Below are the code and all the weights of a small trained network. Each question names an input and a class and asks about switching units off, where a switched-off unit gives its printed mean instead of its output.

import numpy as np


def w(rows, s, z=0):
    codes = np.array(rows[::2]) - 128.0
    scale = np.full(codes.shape[1], s)
    scale[-1] = z or s
    return codes * scale


def f(y):
    return y / 2 * (1 + np.tanh(0.7978845608 * (y + 0.044715 * y**3)))


def log_softmax(a):
    a = a - a.max(-1, keepdims=True)
    return a - np.log(np.exp(a).sum(-1, keepdims=True))


def net(x, mask):
    res = np.array(x, float).reshape(1, 8) / 4 @ E
    y = f(res @ A[0][:, :-1].T + A[0][:, -1])
    res = res + np.where(mask, y, B[0][:, -1]) @ B[0][:, :-1]
    return log_softmax(res[-1] @ U[:, :-1].T + U[:, -1])


A, B = {}, {}
E = w([
[96,163,39,68,109,130,1,116,92,122],'x0',
[165,188,47,171,119,187,77,39,123,204],'x1',
[92,79,114,160,137,90,127,141,165,147],'x2',
[112,165,53,23,54,135,197,151,79,122],'x3',
[24,38,143,111,128,51,52,194,125,47],'x4',
[70,29,190,129,198,91,192,161,152,75],'x5',
[143,90,164,141,178,114,59,122,161,76],'x6',
[161,83,60,179,126,148,77,97,173,89],'x7',
],0.0096)
A[0] = w([
[154,136,72,181,145,184,2,101,174,165,156],'neuron 0',
[86,67,179,128,136,85,77,180,193,50,87],'neuron 1',
[162,191,46,67,47,199,171,95,47,215,173],'neuron 2',
[160,175,142,163,121,131,47,55,179,129,61],'neuron 3',
[157,77,227,178,172,155,225,195,132,141,196],'neuron 4',
[51,120,143,66,130,65,96,192,125,22,203],'neuron 5',
[107,145,195,138,177,155,218,120,158,166,49],'neuron 6',
[143,155,163,139,131,99,157,100,143,120,4],'neuron 7',
],0.0089,0.0026)
B[0] = w([
[172,9,142,159,125,201,102,22,69,128,197],'neuron 0',
[154,117,87,109,101,86,153,196,83,83,205],'neuron 1',
[73,192,86,33,55,161,108,122,215,228,254],'neuron 2',
[127,95,138,169,143,92,112,65,121,159,169],'neuron 3',
[119,157,204,129,168,139,174,152,189,93,212],'neuron 4',
[111,66,110,119,99,139,127,178,86,151,209],'neuron 5',
[154,170,174,172,91,116,147,117,135,132,174],'neuron 6',
[135,117,142,143,135,150,150,157,163,172,135],'neuron 7',
],0.011,0.022)
U = w([
[101,54,58,75,122,61,84,222,116,88,3],'0',
[195,87,90,179,150,184,28,8,145,133,239],'1',
[154,177,234,126,183,86,171,113,231,117,94],'2',
[148,232,2,67,63,192,92,85,209,194,151],'3',
],0.0076,0.00076)

Each question gives the input, the list of numbers given to net, and the class t.
The units are the neurons (one row each of A and B). Each row of codes is followed by its name. A weight is (code - 128) times the scale printed after its matrix; where a second scale follows, it is the last column's (A, B and U).
mask holds one flag per neuron, in row order. A switched-off neuron (its flag False) gives its mean, the last column of its row in B, instead of its output. The means were averaged over made-up inputs and are rounded, as every weight is.
A unit's drop is (log p(t) with every unit on - log p(t) with that unit switched off) / (log p(t) with every unit on - log p(t) with every unit switched off).
The circuit of an input: a set's keep is (log p(t) with only the set's units on - log p(t) with every unit switched off) / (log p(t) with every unit on - log p(t) with every unit switched off). Starting from all 8 units, units are removed one at a time, each time the one whose removal leaves the highest keep (on an exact tie, the one counted first), for as long as the keep stays at least 0.8.
units of the circuit, in order: the units of the circuit, biggest drop first
top k neurons: the k neurons with the biggest drops, biggest first
drop when u is switched off: that unit's drop, to one decimal
input [4,0,-3,6,3,4,-2,-5], class 0: units of the circuit, in order	[neuron 5]
input [6,-6,-6,-2,0,-4,1,2], class 1: top 2 neurons	[neuron 2; neuron 1]
input [5,4,1,0,2,7,-6,2], class 0: top 2 neurons	[neuron 2; neuron 0]
input [4,-4,-2,-3,-6,7,-6,6], class 2: units of the circuit, in order	[neuron 2; neuron 0]
input [2,5,-5,3,5,4,6,5], class 0: top 3 neurons	[neuron 1; neuron 5; neuron 6]
input [-4,3,2,2,4,-1,3,3], class 0: units of the circuit, in order	[neuron 2; neuron 0]
input [2,2,-8,0,7,2,-7,-3], class 0: top 2 neurons	[neuron 2; neuron 5]
input [-3,7,6,-4,-8,0,2,-6], class 1: top 2 neurons	[neuron 0; neuron 3]
input [8,3,7,-8,3,-8,2,-3], class 1: drop when neuron 2 is switched off	0.0
input [-6,-4,2,-6,4,5,8,-4], class 0: drop when neuron 3 is switched off	0.1
input [-3,-1,7,2,2,1,-3,-5], class 2: drop when neuron 4 is switched off	0.3
input [8,8,0,-5,-2,1,-1,-6], class 1: drop when neuron 0 is switched off	1.3
